(in the rows, 128 means zero)
Each row has a class, written as a number after it.
[ 99 110 115  89  71 100  91 120 105  98 159 130 156 158 156 104 181 106
 100 177 141  82 151  96  98  59 145 124 169 105 159 102 133 154 124 110
 134 132 163 121 124]
1
[106 117 120  82  45 112  85 116  94 121 141 135 152 167 169 109 188 113
  97 195 150  87 151 106 100  42 144 132 166 108 149 112 121 150 125 104
 132 140 152 112 138]
3
[ 95 119 115 103 100 151 123  61 116 215 121 128 124 155 142  72 118 128
 132  79 105 216 116 115 101 115 129 162 109 138 161 125 144 157 129  88
 162  78 108 121 113]
6
[101 122 126  81  69 103  88 114 113  99 149 128 154 154 157 103 189 117
  97 179 147  82 153  97  92  56 145 133 174 112 148 106 129 151 130 107
 137 140 157 123 135]
3
[113 138  94 119 188 159 129 108 142 154 130 122 125 105 146  42 101 107
 140 100 115 103 123 101 126 126 149 100 153  92 210 119 147 137 129  66
 142 102 125 162  95]
6
[ 94 103 109 106 101 148 126  67 107 204 123 132 118 169 133  84 114 129
 134  75  97 212 115 114 106 109 127 150 100 129 154 116 148 153 131  86
 161  76 110 118 117]
1
[120 111 113  78  64 101  90  99  88 101 154 117 154 167 147 100 173 107
 106 174 149  80 153 100  98  51 144 126 175 111 168 112 127 144 126 113
 134 137 162 114 138]
1
[ 96 109 114 110  98 146 120  62 118 216 124 128 117 167 133  83 112 129
 131  73 109 224 111 118 105 115 128 149 103 132 154 110 141 151 132  89
 159  80 107 119 117]
8
[130 121  95 126 194 153 138 106 147 174 114 116 123 121 146  61 103 125
 145  83 109  99 114 114 132 134 136 104 146  88 196 122 154 127 132  78
 143 116 119 167 108]
4
[ 99 113 107 118  97 149 117  58 108 222 114 137 120 157 134  79 120 131
 122  60 102 214 111 126 109 114 122 150 113 137 133 115 145 164 154  91
 156  74 104 116 121]
2
[108 117 109 110  94 153 117  64 107 228 116 131 126 159 147  79 112 129
 135  62 108 214 112 129 112 114 126 153 111 138 140 109 141 163 141  95
 154  73 104 116 114]
2
[ 98 133 109 104  97 151 115  70 110 211 116 132 117 159 146  81 116 120
 132  68 104 209 115 124 107 117 127 155 119 132 144 106 138 155 144  89
 151  73 102 123 109]
7
[ 89 112 118 102 105 144 125  65 119 202 136 120 127 156 133  80 124 119
 127  85 111 213 118 110 106 112 131 154 103 130 161 117 147 157 121  94
 156  75 117 125 117]
5
[133 153 123 153 123 173 111 145 135 134 118 140 162 197 145  70 158  59
 179 111 174 176 123  92 141  80 135 131 144 125 172 183 130 108 111 104
 157 137 106 124 107]
7
[111 117 128  91  43 104  90 116  97 108 145 124 153 155 150 113 190 120
 102 185 149  91 144 102  97  60 144 122 165 120 148 107 121 150 129 110
 132 135 154 117 127]
8
[126 137 131 151 114 180 110 153 146 149 132 139 158 195 142  62 158  67
 166 120 170 163 123  90 140  70 147 125 128 112 165 183 136 119 101 105
 166 120 109 124 112]
5
[124 134 124 144 106 180 116 167 147 156 122 151 148 208 155  66 164  69
 163 127 164 160 125 105 137  58 137 133 139 110 161 194 128 118 114  96
 168 118  98 131 119]
3
[129 138 126 150 108 183 107 167 137 131 133 139 157 199 143  67 158  61
 172 122 162 156 127  91 135  76 145 120 137 116 167 189 134 117 109  98
 168 127 105 120 106]
1
[124 143  94 123 197 152 129 104 143 169 113 120 126 121 148  57 104 108
 147  96 116  94 123 103 126 141 137  96 149  91 205 112 153 127 130  82
 129 117 125 167  97]
7
[109 115 126  91  58 111  87 133 107 108 148 125 154 155 154 112 180 121
 107 187 153  84 149  99 109  51 147 121 164 106 148 103 126 150 119 103
 128 139 147 115 138]
4
[101 118 128  77  80  93  90 110 109 104 143 124 152 145 165 106 183 126
  95 183 141  81 152 103  93  70 138 134 172 111 136 101 133 143 129 106
 136 131 159 129 139]
3
[123 135 118 162 101 178 121 159 131 148 127 155 150 203 140  64 176  75
 172 123 168 160 117  99 134  57 133 123 136 125 178 199 130 118 116  95
 160 128  88 132 119]
6
[108 109 123  87  49 107  78 120  99 103 144 119 160 160 154 101 195 119
 105 189 154  88 152  97  96  53 142 122 176 111 149 116 129 147 123 101
 134 145 150 112 140]
0
[100 128 112 120  87 157 115  71 112 194 125 125 119 148 133  78 123 123
 128  69  98 212 119 122 104 127 126 143 114 140 142 113 148 159 148  86
 161  79 100 120 120]
0
[128 132  97 124 188 155 123 103 130 168 128 118 133 129 140  35 120 115
 140 115 130 101 124 111 126 112 137 109 147  96 216 128 145 129 115  86
 140 112 135 158 104]
6
[130 134 124 157 120 181 104 148 140 166 113 153 158 201 149  55 156  69
 172 111 170 177 115 102 143  66 141 125 135 118 162 184 128 124 109  95
 169 126 101 114 112]
2
[140 145 127 156 113 185 107 152 146 133 129 150 159 189 137  53 162  70
 177 109 174 162 126  98 145  69 138 140 145 123 180 198 131 112 116 105
 160 144 105 126 124]
6
[129 140 127 153 115 175 105 153 147 152 121 134 161 203 155  63 147  67
 170 126 166 174 120  91 145  83 141 127 135 114 168 175 128 121 103  99
 172 123 105 125 105]
4
[132 143 126 151 100 180 106 156 145 141 127 145 160 201 143  59 158  63
 175 104 166 166 127  97 137  77 142 134 143 111 172 187 134 123 113 102
 169 137 103 123 117]
4
[ 98 116 113 120 105 156 110  58 110 213 125 144 123 154 141  74 126 119
 126  42 107 215 120 125 108 117 127 156 118 139 143 121 149 155 151  88
 160  87 103 116 124]
2
[122 125  91 130 183 154 139  97 133 174 126 115 125 117 147  58 107 111
 136  85 119  98 122 108 124 129 135  94 143 103 199 126 157 129 134  87
 137 114 123 168 108]
5
[100 126 118 115 120 136 124  55 121 203 116 127 113 157 128  85 119 142
 130  78 102 204 107 122 121 123 124 155 110 129 134 108 145 156 145  94
 148  78 111 123 127]
3
[122 127  88 136 186 161 135 106 139 171 127 123 126 107 145  56 109 116
 132  90 108  94 123 114 124 131 144 103 155 102 199 127 154 127 136  78
 142 112 123 168  94]
6
[108  99 122  85  72 103  94 107  96 105 150 113 151 151 149 105 173 119
  94 185 153  74 150  97 101  42 137 126 158 117 153 106 124 142 125 113
 126 135 159 122 141]
5
[120 130 114 151 108 178 117 170 131 148 123 144 155 208 146  82 159  75
 171 126 160 164 120  93 138  61 132 109 132 120 172 187 128 119 111  97
 163 122  93 125 108]
1
[119 100 113  96  74 100  99 111  98 100 154 121 152 161 131 115 172 115
  97 173 146  82 148 104 105  42 141 127 168 108 153 111 124 145 129 123
 131 136 167 111 136]
1
[125 115  92 134 184 160 121 112 126 173 124 115 131 132 146  43 105 111
 147 110 127 107 130 113 127 118 136 116 148  97 201 126 143 128 115  79
 139 117 136 157 106]
4
[114 132  95 118 188 153 123 107 137 163 118 117 125 110 154  46  95 102
 145  93 116  97 129 108 115 129 139 109 155  96 204 112 144 136 134  70
 131 119 132 162  98]
7
[131 115  94 135 183 154 136 105 140 174 116 116 120 121 144  51  93 120
 149  91 105  87 120 115 131 138 139 107 150  92 195 119 150 128 128  79
 140 118 126 166 100]
4
[126 131 125 147 107 181 101 151 134 138 129 129 162 197 146  63 161  67
 162 126 167 177 127  91 130  77 141 122 137 120 165 183 138 119 110  91
 170 121 106 122 116]
0
[123 135 118 159 109 180 116 168 128 147 127 146 153 208 145  75 167  70
 172 120 158 164 121  99 141  61 129 113 130 123 174 193 129 117 116  95
 165 125  94 126 114]
1
[100 119 110 125  99 150 126  79 115 196 121 128 115 152 119  99 123 146
 129  65 101 202 104 125 120 110 130 147 104 129 131 109 145 159 153  91
 147  96  99 116 125]
4
[111 110 117  94  53 108  85 117  99  93 156 115 155 157 138 102 186 119
  95 179 152  89 154  98  92  50 138 124 168 114 151 110 126 155 137 111
 132 141 160 113 145]
0
[101 121 111 115  92 158 115  77 104 200 125 119 124 155 129  78 121 130
 130  67 101 218 116 122 108 119 120 143 111 135 141 121 146 158 146  90
 160  79 106 115 122]
0
[ 94 118 112 118  89 157 114  68 108 192 126 122 119 145 128  81 127 128
 125  58  95 214 112 119  99 125 123 148 117 143 137 120 148 164 160  88
 159  84 104 124 126]
0
[125 133  95 129 188 156 136 106 143 167 128 113 126  98 156  60 107 125
 128  86 113 100 123 112 129 135 142  99 152 103 197 117 154 131 135  73
 142 112 122 163  94]
6
[112 131  87 124 189 161 127 114 132 160 131 123 125 109 154  49 101 109
 137 104 115  98 123 107 118 124 150 102 149  94 203 122 147 132 130  65
 141 111 125 163  97]
6
[117 113 127  87  45 107  85 112  93 111 144 129 157 162 152 115 194 117
 103 173 161  90 149 103 104  49 139 116 173 121 157 116 125 144 132 115
 129 144 151 116 139]
8
[124 121  87 136 185 156 144 106 131 160 123 119 120 117 140  70 104 111
 137  85 106  95 122 111 124 128 139  90 143  99 205 120 153 132 137  77
 137 110 118 163  95]
1
[ 99 128 117 119 122 139 120  56 130 203 113 129 111 153 122  85 123 143
 120  73 100 205 104 124 125 125 126 153 117 124 129 108 145 156 149  94
 150  77 105 122 122]
3
[104 111 121  85  54 106  91 117 101 112 145 125 154 155 152 111 185 124
 103 184 153  84 142  95 104  49 140 119 160 112 152 107 125 153 122 112
 125 137 147 117 135]
5
[117 108 122  84  65 103  87 101 100 102 152 125 155 163 147 110 181 119
  89 182 152  83 159 104 101  43 142 135 169 109 152 105 127 144 129 113
 132 138 163 114 145]
3
[113 123 120  95  66  94  89 100  96 110 140 131 153 158 147 108 184 108
 104 175 158  91 151  98 106  48 138 128 178 113 155 105 123 144 133 112
 120 137 157 117 143]
7
[ 98 126 117 124 125 141 126  74 132 186 127 123 119 145 121  96 122 135
 126  72 107 206 108 115 128 117 135 144 111 121 139 104 150 152 139  87
 151  86 106 119 122]
4
[108 111 123  89  64 105  91 121 109 115 137 132 157 160 155 106 188 122
  95 190 157  86 144  98 108  46 147 117 160 106 154 107 122 156 129 104
 130 142 153 114 132]
2
[125 150 124 153 124 171 121 168 146 152 115 148 153 205 148  70 162  66
 177 129 166 162 123  98 139  69 135 121 130 111 171 180 128 115 105  97
 156 113  96 130 103]
7
[100 119 130  76  83 101  84 115 109 110 152 124 158 156 168 102 178 120
 104 188 145  87 155  97  97  71 142 133 166 110 149  97 131 142 112 110
 136 131 163 127 131]
3
[124 130  97 123 198 154 122 116 125 156 132 113 132 128 136  43 110  97
 148 115 126  99 138 117 130 118 142 103 151  96 211 128 147 119 110  83
 138 108 138 156 100]
1
[124 138  96 114 192 160 130 105 153 176 117 116 125 116 160  61 103 120
 134 100 111 102 127 109 130 130 142 104 152  92 202 116 147 135 134  70
 140 105 123 167 101]
3
[ 99 119 110 116  88 157 123  72 109 202 118 126 116 152 131  83 120 133
 128  63  91 202 111 121 106 120 125 160 112 131 138 123 143 163 154  90
 159  87 107 120 118]
4
[116 127 100 119 202 156 119 112 145 169 123 119 133 106 147  40  98 108
 139  97 121 102 134 107 124 130 147 100 152  89 201 115 148 136 124  67
 140 105 133 158  97]
2
[124 128 128 153 101 180 115 164 134 153 127 147 150 206 138  80 167  71
 168 126 166 164 130 104 132  63 139 115 133 130 169 196 127 115 114  95
 162 118  96 126 112]
8
[117 132 120 145 107 182 114 154 133 151 120 143 153 201 153  60 164  72
 165 122 166 158 121  89 133  61 133 120 133 124 172 193 130 122 116  98
 167 125 100 134 114]
5
[122 134 123 155 107 173 122 163 143 153 125 145 152 209 150  75 161  71
 172 125 165 167 121  96 133  68 136 117 130 120 175 192 124 118 111  96
 164 125 101 127 104]
8
[ 88 107 117 114  99 149 127  67 113 212 121 126 116 152 140  71 120 133
 131  79 109 208 113 112 108 109 128 153  99 133 153 111 144 158 124  85
 155  75 108 127 112]
5
[120 129  93 125 191 146 122 104 139 170 121 122 135 104 151  28 103 108
 139  86 127 106 135 114 126 130 140 105 166  93 201 116 150 139 133  73
 140 112 140 163 102]
2
[ 98 127 128  82  78  99  88 122 104 105 147 123 158 148 165 103 181 103
 109 184 147  81 150  92  93  70 139 125 167 108 158  99 129 141 118 108
 127 139 163 129 125]
7
[102 121 109 109  96 148 118  63 105 198 119 129 116 159 137  80 122 128
 124  55 102 206 114 121 112 118 119 150 115 129 146 116 147 159 154  94
 155  76 103 120 119]
1
[129 141 132 154 114 182 107 153 141 144 129 147 156 197 142  52 164  73
 167 119 168 168 119  94 138  82 141 126 131 115 174 193 135 120 104 100
 171 126 102 123 109]
6
[132 152 129 150 129 174 108 151 138 143 112 143 160 197 142  62 162  69
 176 118 175 178 125  98 148  70 135 131 143 121 172 184 125 115 112  99
 157 122 108 125 110]
7
[ 98 115 119 126 117 141 116  71 126 190 126 114 119 145 119  86 121 145
 131  77 101 212 107 115 115 124 125 145 110 135 131 108 145 157 144  86
 153  81 109 120 128]
0
[ 93 119 118 111 112 146 126  68 120 201 128 128 121 148 128  71 120 136
 130  76 104 215 115 117 110 124 129 157 106 134 158 118 148 155 129  88
 159  78 111 125 111]
6
[121 123  96 127 186 155 118 110 128 163 126 106 133 136 139  35 113 104
 146 121 134 115 137 114 120 118 140 105 150 101 207 131 148 128 114  74
 141 111 133 154 109]
0
[108 101 119  83  68  99  94 102  94 103 159 111 155 162 151  95 179 114
  93 180 162  84 153  95  98  38 139 130 165 117 156 106 128 144 121 116
 132 128 164 121 137]
5
[104 107 124  91  68 110  82 117 107 104 148 116 155 148 155 104 181 121
 102 190 142  85 146  92  86  76 138 119 162 117 149 100 133 149 118 108
 135 142 154 121 136]
0
[121 127 102 139 202 155 127 106 140 163 135 117 126 127 124  36 120 110
 143 112 123 104 124 114 126 123 143 115 146  99 203 142 149 125 117  80
 141 112 133 156 103]
6
[ 94 127 124  83  79 104  86 119 111 107 146 131 158 144 158 119 186 110
 103 177 142  84 151  89  95  64 143 120 173 114 158  98 129 151 129 107
 123 138 155 128 127]
7
[135 143 123 158 117 177 108 157 141 135 126 139 163 200 144  68 154  70
 184 104 173 169 126  96 148  77 136 137 139 117 170 189 132 110 111 103
 158 148 102 121 119]
4
